Below are the code and all the weights of a small trained network. Each question names an input and a target symbol and asks about switching units off, where a switched-off unit gives its printed mean instead of its output.

import numpy as np


def w(rows, s, z=0):
    codes = np.array(rows[::2]) - 128.0
    scale = np.full(codes.shape[1], s)
    scale[-1] = z or s
    return codes * scale


def norm(h):
    return h / np.sqrt((h * h).mean(-1, keepdims=True) + 1e-5)


def f(y):
    return y / 2 * (1 + np.tanh(0.7978845608 * (y + 0.044715 * y**3)))


def softmax(a):
    e = np.exp(a - a.max(-1, keepdims=True))
    return e / e.sum(-1, keepdims=True)


def log_softmax(a):
    a = a - a.max(-1, keepdims=True)
    return a - np.log(np.exp(a).sum(-1, keepdims=True))


def net(x, mask):
    ids = ['ΞΠΣαβγεζηθλμτφψω'.index(c) for c in x.split()]
    T = len(ids)
    res = E[ids] + P[:T]
    u = 0
    for l in range(2):
        r = norm(res)
        for j in range(2):
            rows = slice(2 * j, 2 * j + 2)
            q, k, v = (r @ M[l][rows].T for M in (Q, K, V))
            z = softmax(np.where(np.tri(T) > 0, q @ k.T / 2**0.5, -1e9)) @ v
            o = O[l][rows]
            res = res + np.where(mask[u + j], z, o[:, -1]) @ o[:, :-1]
        u += 2
        y = f(norm(res) @ A[l][:, :-1].T + A[l][:, -1])
        res = res + np.where(mask[u : u + 4], y, B[l][:, -1]) @ B[l][:, :-1]
        u += 4
    return log_softmax(norm(res)[-1] @ U[:, :-1].T + U[:, -1])


Q, K, V, O, A, B = {}, {}, {}, {}, {}, {}
E = w([
[193,249,181,98,134],'Ξ',
[197,71,119,130,126],'Π',
[148,117,123,95,127],'Σ',
[185,126,229,122,24],'α',
[88,78,113,113,161],'β',
[162,146,116,160,138],'γ',
[191,128,150,102,81],'ε',
[127,141,190,27,25],'ζ',
[124,89,151,103,129],'η',
[116,165,106,176,139],'θ',
[129,72,135,74,154],'λ',
[123,65,170,252,89],'μ',
[107,175,95,135,194],'τ',
[151,188,188,137,187],'φ',
[182,197,136,198,162],'ψ',
[122,193,59,160,159],'ω',
],0.02)
P = w([
[143,163,60,150,119],'0',
[137,115,76,47,60],'1',
[148,163,62,152,118],'2',
[169,71,188,58,230],'3',
[145,114,61,43,60],'4',
[154,171,61,157,108],'5',
[169,51,216,38,243],'6',
[149,105,51,37,68],'7',
[152,172,60,157,111],'8',
[169,42,230,28,244],'9',
[155,93,44,35,73],'10',
[153,173,62,159,108],'11',
[169,44,228,34,253],'12',
],0.007)
Q[0] = w([
[181,97,153,81,213],'0.h0',
[99,119,120,118,118],'0.h0',
[124,173,138,104,199],'0.h1',
[90,75,1,166,107],'0.h1',
],0.01)
K[0] = w([
[203,1,79,182,171],'0.h0',
[103,107,134,121,175],'0.h0',
[79,199,192,111,91],'0.h1',
[157,37,16,158,204],'0.h1',
],0.0089)
V[0] = w([
[202,116,103,125,83],'0.h0',
[41,188,217,135,1],'0.h0',
[93,168,225,129,60],'0.h1',
[171,70,39,126,179],'0.h1',
],0.0058)
O[0] = w([
[190,79,112,142,167,202],'0.h0',
[141,179,147,187,120,1],'0.h0',
[80,26,116,39,46,117],'0.h1',
[188,123,120,172,2,142],'0.h1',
],0.0059,0.0043)
A[0] = w([
[75,153,76,156,159,166],'0.n0',
[128,45,194,193,99,3],'0.n1',
[47,146,105,225,117,131],'0.n2',
[145,84,120,4,86,122],'0.n3',
],0.011,0.003)
B[0] = w([
[5,41,121,116,52,162],'0.n0',
[92,79,236,252,162,140],'0.n1',
[140,255,182,126,85,154],'0.n2',
[33,179,18,157,174,254],'0.n3',
],0.008,0.0079)
Q[1] = w([
[169,118,173,253,27],'1.h0',
[118,189,128,233,198],'1.h0',
[127,2,144,61,81],'1.h1',
[137,123,141,171,62],'1.h1',
],0.0087)
K[1] = w([
[135,79,126,245,109],'1.h0',
[175,169,58,216,223],'1.h0',
[114,131,162,107,93],'1.h1',
[185,82,133,193,109],'1.h1',
],0.012)
V[1] = w([
[11,139,40,110,61],'1.h0',
[157,32,59,115,166],'1.h0',
[1,126,140,182,242],'1.h1',
[97,103,93,122,194],'1.h1',
],0.007)
O[1] = w([
[112,123,69,88,54,253],'1.h0',
[90,39,142,165,197,115],'1.h0',
[172,64,176,211,252,198],'1.h1',
[95,187,96,17,4,193],'1.h1',
],0.0046,0.0041)
A[1] = w([
[88,156,99,35,136,147],'1.n0',
[156,164,188,35,185,4],'1.n1',
[137,172,151,132,11,131],'1.n2',
[213,115,204,119,90,139],'1.n3',
],0.011,0.0039)
B[1] = w([
[179,154,180,106,168,254],'1.n0',
[109,97,141,206,147,158],'1.n1',
[124,39,172,132,126,185],'1.n2',
[25,74,83,34,251,147],'1.n3',
],0.012,0.0072)
U = w([
[169,161,217,104,171,107],'Ξ',
[192,11,109,94,158,73],'Π',
[203,173,103,103,86,88],'Σ',
[51,63,142,90,127,125],'α',
[97,52,147,98,61,142],'β',
[198,97,83,176,86,156],'γ',
[201,122,149,57,52,141],'ε',
[107,134,166,20,108,151],'ζ',
[29,85,49,190,132,47],'η',
[109,140,122,156,50,201],'θ',
[141,157,73,141,151,58],'λ',
[124,100,179,162,104,255],'μ',
[19,201,107,148,132,94],'τ',
[114,109,175,165,162,155],'φ',
[194,223,160,156,108,123],'ψ',
[97,172,72,169,80,130],'ω',
],0.012,0.006)

Each question gives the input, a string of symbols that net reads in full, and the target symbol t.
The units are the heads (2 rows each of Q, K, V and O) and the neurons (one row each of A and B). Each row of codes is followed by its name. A weight is (code - 128) times the scale printed after its matrix; where a second scale follows, it is the last column's (O, A, B and U).
mask holds one flag per unit, layer by layer, with each layer's heads first. A switched-off unit (its flag False) gives its mean, the last column of its rows in O or B, instead of its output. The means were averaged over made-up inputs and are rounded, as every weight is.
A unit's drop is (log p(t) with every unit on - log p(t) with that unit switched off) / (log p(t) with every unit on - log p(t) with every unit switched off).
The circuit of an input: a set's keep is (log p(t) with only the set's units on - log p(t) with every unit switched off) / (log p(t) with every unit on - log p(t) with every unit switched off). Starting from all 12 units, units are removed one at a time, each time the one whose removal leaves the highest keep (on an exact tie, the one counted first), for as long as the keep stays at least 0.8.
units of the circuit, in order: the units of the circuit, biggest drop first
top k neurons in layer l: the k neurons of layer l with the biggest drops, biggest first
heads that matter: for each layer, one digit per head in row order, 1 if its drop is at least 0.15 and else 0, layers parted by /
drop of u: that unit's drop, to one decimal
input β Σ γ, target γ: units of the circuit, in order : [1.n0; 0.n3]
input τ Ξ Ξ Ξ ζ Π λ γ, target Π: heads that matter : 01 / 01
input Π τ θ θ η η θ, target Π: units of the circuit, in order : [0.h0; 0.n3; 0.n2]
input ω β Ξ λ ψ Σ β ψ Ξ β Π, target γ: units of the circuit, in order : [0.h1; 1.n3]
input ψ τ Ξ τ α, target β: units of the circuit, in order : [1.n2; 0.n3]
input Σ ζ λ τ μ η, target η: units of the circuit, in order : [1.n0; 0.h1]
input η γ ε ζ α, target β: heads that matter : 01 / 00
input ψ η Π α Ξ Π ε Σ ζ γ ω Ξ, target Ξ: heads that matter : 01 / 00
input ω Ξ η θ, target Ξ: units of the circuit, in order : [0.n3]
input γ ω ε γ Π ω β Π θ, target θ: top 3 neurons in layer 0 : [0.n3; 0.n0; 0.n2]
input τ Π Ξ ψ β φ Π λ λ Ξ β γ, target γ: top 3 neurons in layer 1 : [1.n0; 1.n2; 1.n1]
input λ μ μ ζ θ γ ε μ Ξ ω, target ζ: top 2 neurons in layer 1 : [1.n1; 1.n2]
input ω τ Ξ η τ Ξ β η θ, target θ: heads that matter : 00 / 00
input Ξ ε ζ γ Π ω β ψ β, target β: top 3 neurons in layer 0 : [0.n3; 0.n0; 0.n2]
input φ ψ φ ζ ζ γ θ, target ζ: heads that matter : 01 / 10
input ζ β β φ μ μ α γ, target Π: top 2 neurons in layer 0 : [0.n3; 0.n2]
input Σ γ η, target η: top 3 neurons in layer 0 : [0.n1; 0.n2; 0.n3]
input ω τ ω α ε Ξ, target Ξ: top 3 neurons in layer 1 : [1.n1; 1.n3; 1.n2]
input α α β Π λ Π ω φ ζ Ξ τ, target ζ: top 2 neurons in layer 1 : [1.n0; 1.n1]
input Π Π ζ ω τ, target ζ: drop of 0.n3 : 0.8
input τ ε β η ζ ε ε τ β η Π, target γ: drop of 0.h1 : 0.5
input ψ ζ τ Π Σ γ ψ γ α, target α: drop of 0.n2 : 0.0
